Below are the code and all the weights of a small trained network. Each question names an input and a class and asks about switching units off, where a switched-off unit gives its printed mean instead of its output.

import numpy as np


def w(rows, s, z=0):
    codes = np.array(rows[::2]) - 128.0
    scale = np.full(codes.shape[1], s)
    scale[-1] = z or s
    return codes * scale


def norm(h):
    return h / np.sqrt((h * h).mean(-1, keepdims=True) + 1e-5)


def f(y):
    return np.maximum(y, 0)


def log_softmax(a):
    a = a - a.max(-1, keepdims=True)
    return a - np.log(np.exp(a).sum(-1, keepdims=True))


def net(x, mask):
    res = np.array(x, float).reshape(1, 4) / 4 @ E
    u = 0
    for l in range(4):
        y = f(norm(res) @ A[l][:, :-1].T + A[l][:, -1])
        res = res + np.where(mask[u : u + 8], y, B[l][:, -1]) @ B[l][:, :-1]
        u += 8
    return log_softmax(norm(res)[-1] @ U[:, :-1].T + U[:, -1])


A, B = {}, {}
E = w([
[184,61,42,135,15,111,186,114,198,115,119],'x0',
[230,212,216,63,57,161,112,57,156,150,149],'x1',
[134,122,104,128,140,168,104,118,119,156,127],'x2',
[60,53,184,149,1,166,56,143,89,107,167],'x3',
],0.008)
A[0] = w([
[214,155,177,89,143,115,118,103,81,136,182,95],'0.n0',
[53,44,126,178,70,126,100,150,42,115,153,120],'0.n1',
[90,68,209,48,1,158,113,117,25,181,168,27],'0.n2',
[42,75,172,86,180,143,148,128,132,148,170,3],'0.n3',
[105,115,37,223,217,117,176,190,114,108,121,192],'0.n4',
[73,152,208,104,199,113,152,112,44,177,187,248],'0.n5',
[102,170,152,111,66,135,67,131,150,123,141,11],'0.n6',
[210,189,147,80,127,162,127,135,164,106,202,116],'0.n7',
],0.007,0.0038)
B[0] = w([
[158,172,173,36,82,118,176,177,91,154,130,187],'0.n0',
[61,92,188,144,123,121,231,180,83,217,102,249],'0.n1',
[173,76,65,115,160,85,60,68,232,2,137,248],'0.n2',
[124,96,170,161,121,208,77,69,123,161,60,152],'0.n3',
[181,114,137,50,46,131,30,7,182,9,134,254],'0.n4',
[45,144,145,68,154,88,58,177,20,129,74,234],'0.n5',
[116,98,123,94,201,100,119,31,147,90,130,164],'0.n6',
[111,145,76,171,146,199,131,172,113,163,84,203],'0.n7',
],0.0067,0.008)
A[1] = w([
[201,221,107,214,125,132,194,132,181,251,144,86],'1.n0',
[92,131,212,193,98,167,108,154,66,153,94,62],'1.n1',
[219,131,126,127,92,178,152,116,197,99,208,3],'1.n2',
[151,130,207,98,128,145,47,130,192,135,218,80],'1.n3',
[100,119,187,138,151,117,2,77,144,66,92,32],'1.n4',
[106,175,165,116,194,136,142,135,86,210,159,86],'1.n5',
[82,99,137,209,153,112,138,153,102,170,142,70],'1.n6',
[154,136,162,173,78,173,74,176,116,87,170,109],'1.n7',
],0.0082,0.0032)
B[1] = w([
[87,167,139,153,149,72,91,115,67,214,136,172],'1.n0',
[172,96,126,212,163,118,129,138,243,110,105,167],'1.n1',
[134,154,59,245,146,94,169,105,188,153,92,194],'1.n2',
[130,139,148,87,171,110,103,103,79,74,130,168],'1.n3',
[142,191,113,180,212,127,141,151,87,99,212,254],'1.n4',
[110,86,84,86,70,109,149,143,175,101,57,162],'1.n5',
[138,121,172,129,163,151,182,116,250,112,132,148],'1.n6',
[110,114,158,98,164,112,147,82,174,74,134,145],'1.n7',
],0.011,0.009)
A[2] = w([
[76,66,83,124,153,143,166,207,128,166,181,104],'2.n0',
[121,110,159,149,165,134,73,159,134,121,146,60],'2.n1',
[65,31,116,82,1,192,206,144,96,196,168,84],'2.n2',
[204,94,86,209,104,142,146,85,192,108,195,57],'2.n3',
[63,29,153,211,149,137,142,178,119,147,196,87],'2.n4',
[154,132,113,203,12,109,167,125,103,223,176,5],'2.n5',
[136,152,170,12,118,201,109,148,120,150,26,123],'2.n6',
[71,138,167,221,143,177,153,191,143,146,183,37],'2.n7',
],0.0073,0.0029)
B[2] = w([
[182,128,137,145,120,156,164,163,110,120,136,165],'2.n0',
[173,137,130,149,162,128,122,131,141,116,124,177],'2.n1',
[124,127,119,138,103,80,129,117,5,129,221,192],'2.n2',
[141,63,159,63,78,149,101,143,138,148,83,254],'2.n3',
[106,159,129,165,110,119,180,164,104,146,39,225],'2.n4',
[157,100,137,190,179,46,110,127,112,151,120,177],'2.n5',
[165,118,153,73,112,145,176,168,154,166,146,181],'2.n6',
[122,155,139,123,105,178,113,99,183,190,85,164],'2.n7',
],0.012,0.0064)
A[3] = w([
[129,244,83,108,185,194,110,78,31,93,221,20],'3.n0',
[167,126,98,112,134,77,14,160,152,65,161,147],'3.n1',
[112,61,107,118,87,132,131,111,244,95,136,42],'3.n2',
[103,141,138,162,123,166,137,127,191,147,121,55],'3.n3',
[90,102,153,176,78,149,157,183,56,127,89,55],'3.n4',
[150,51,124,142,1,121,191,132,84,139,157,59],'3.n5',
[149,179,129,250,183,99,136,138,96,150,132,26],'3.n6',
[122,79,92,134,27,180,156,85,221,56,143,1],'3.n7',
],0.0093,0.0019)
B[3] = w([
[91,89,172,155,176,104,147,185,73,55,200,249],'3.n0',
[147,96,153,134,124,136,74,59,122,116,181,254],'3.n1',
[188,108,110,58,90,204,30,90,147,124,99,221],'3.n2',
[113,141,133,152,163,131,113,134,108,112,98,151],'3.n3',
[82,149,163,167,141,163,216,169,155,193,177,214],'3.n4',
[77,180,70,121,99,123,80,171,1,88,208,248],'3.n5',
[98,86,93,125,95,121,164,58,232,157,158,227],'3.n6',
[222,123,4,44,72,210,63,56,122,138,119,234],'3.n7',
],0.0099,0.0075)
U = w([
[125,132,172,108,227,114,83,124,94,20,228,170],'0',
[205,89,55,61,69,179,36,52,144,91,116,253],'1',
[61,118,179,215,168,184,180,171,202,150,50,66],'2',
[81,95,67,173,44,166,153,172,36,141,190,76],'3',
[161,203,169,8,129,134,168,210,100,193,53,116],'4',
[166,158,80,172,99,71,152,74,186,235,77,19],'5',
],0.015,0.0023)

Each question gives the input, the list of numbers given to net, and the class t.
The units are the neurons (one row each of A and B). Each row of codes is followed by its name. A weight is (code - 128) times the scale printed after its matrix; where a second scale follows, it is the last column's (A, B and U).
mask holds one flag per neuron, layer by layer. A switched-off neuron (its flag False) gives its mean, the last column of its row in B, instead of its output. The means were averaged over made-up inputs and are rounded, as every weight is.
A unit's drop is (log p(t) with every unit on - log p(t) with that unit switched off) / (log p(t) with every unit on - log p(t) with every unit switched off).
The circuit of an input: a set's keep is (log p(t) with only the set's units on - log p(t) with every unit switched off) / (log p(t) with every unit on - log p(t) with every unit switched off). Starting from the 12 units with the biggest drops (on a tie, the unit counted first), units are removed one at a time, each time the one whose removal leaves the highest keep (on an exact tie, the one counted first), for as long as the keep stays at least 0.8.
circuit, biggest first: the units of the circuit, biggest drop first
unit that matters most: the unit with the biggest drop
k most important neurons: the k neurons with the biggest drops, biggest first
top k neurons in layer l: the k neurons of layer l with the biggest drops, biggest first
drop when u is switched off: that unit's drop, to one decimal
input [3,1,7,-4], class 5: circuit, biggest first => (0.n2 1.n0 0.n5)
input [-8,1,1,-6], class 4: circuit, biggest first => (0.n2 1.n5)
input [2,-6,3,-2], class 1: circuit, biggest first => (0.n4)
input [2,0,-7,2], class 3: 2 most important neurons => (0.n4 0.n1)
input [-6,-1,-8,8], class 2: 2 most important neurons => (0.n1 0.n4)
input [-4,-8,-1,1], class 2: 2 most important neurons => (0.n1 0.n2)
input [2,0,5,6], class 3: 3 most important neurons => (0.n1 0.n4 2.n4)
input [3,-1,2,5], class 3: 2 most important neurons => (0.n1 0.n4)
input [-1,-4,6,6], class 2: 2 most important neurons => (0.n1 2.n4)
input [7,8,8,-1], class 5: 2 most important neurons => (0.n4 1.n0)
input [-5,-3,4,1], class 2: 2 most important neurons => (0.n2 1.n1)
input [0,0,7,2], class 2: 3 most important neurons => (0.n4 0.n1 0.n2)
input [-5,1,-6,-1], class 4: top 2 neurons in layer 0 => (0.n2 0.n4)
input [6,8,-4,-1], class 5: unit that matters most => 0.n4
input [3,1,-8,0], class 5: 3 most important neurons => (0.n5 0.n4 0.n2)
input [8,0,-1,7], class 3: 2 most important neurons => (0.n1 0.n4)
input [4,4,-5,0], class 5: top 2 neurons in layer 0 => (0.n4 0.n5)
input [-2,4,-7,-8], class 4: drop when 2.n7 is switched off => 0.0
input [0,5,7,5], class 0: drop when 1.n3 is switched off => 1.0
input [0,2,-7,3], class 0: circuit, biggest first => (1.n4)
input [-1,-1,-3,3], class 2: drop when 0.n1 is switched off => 0.7
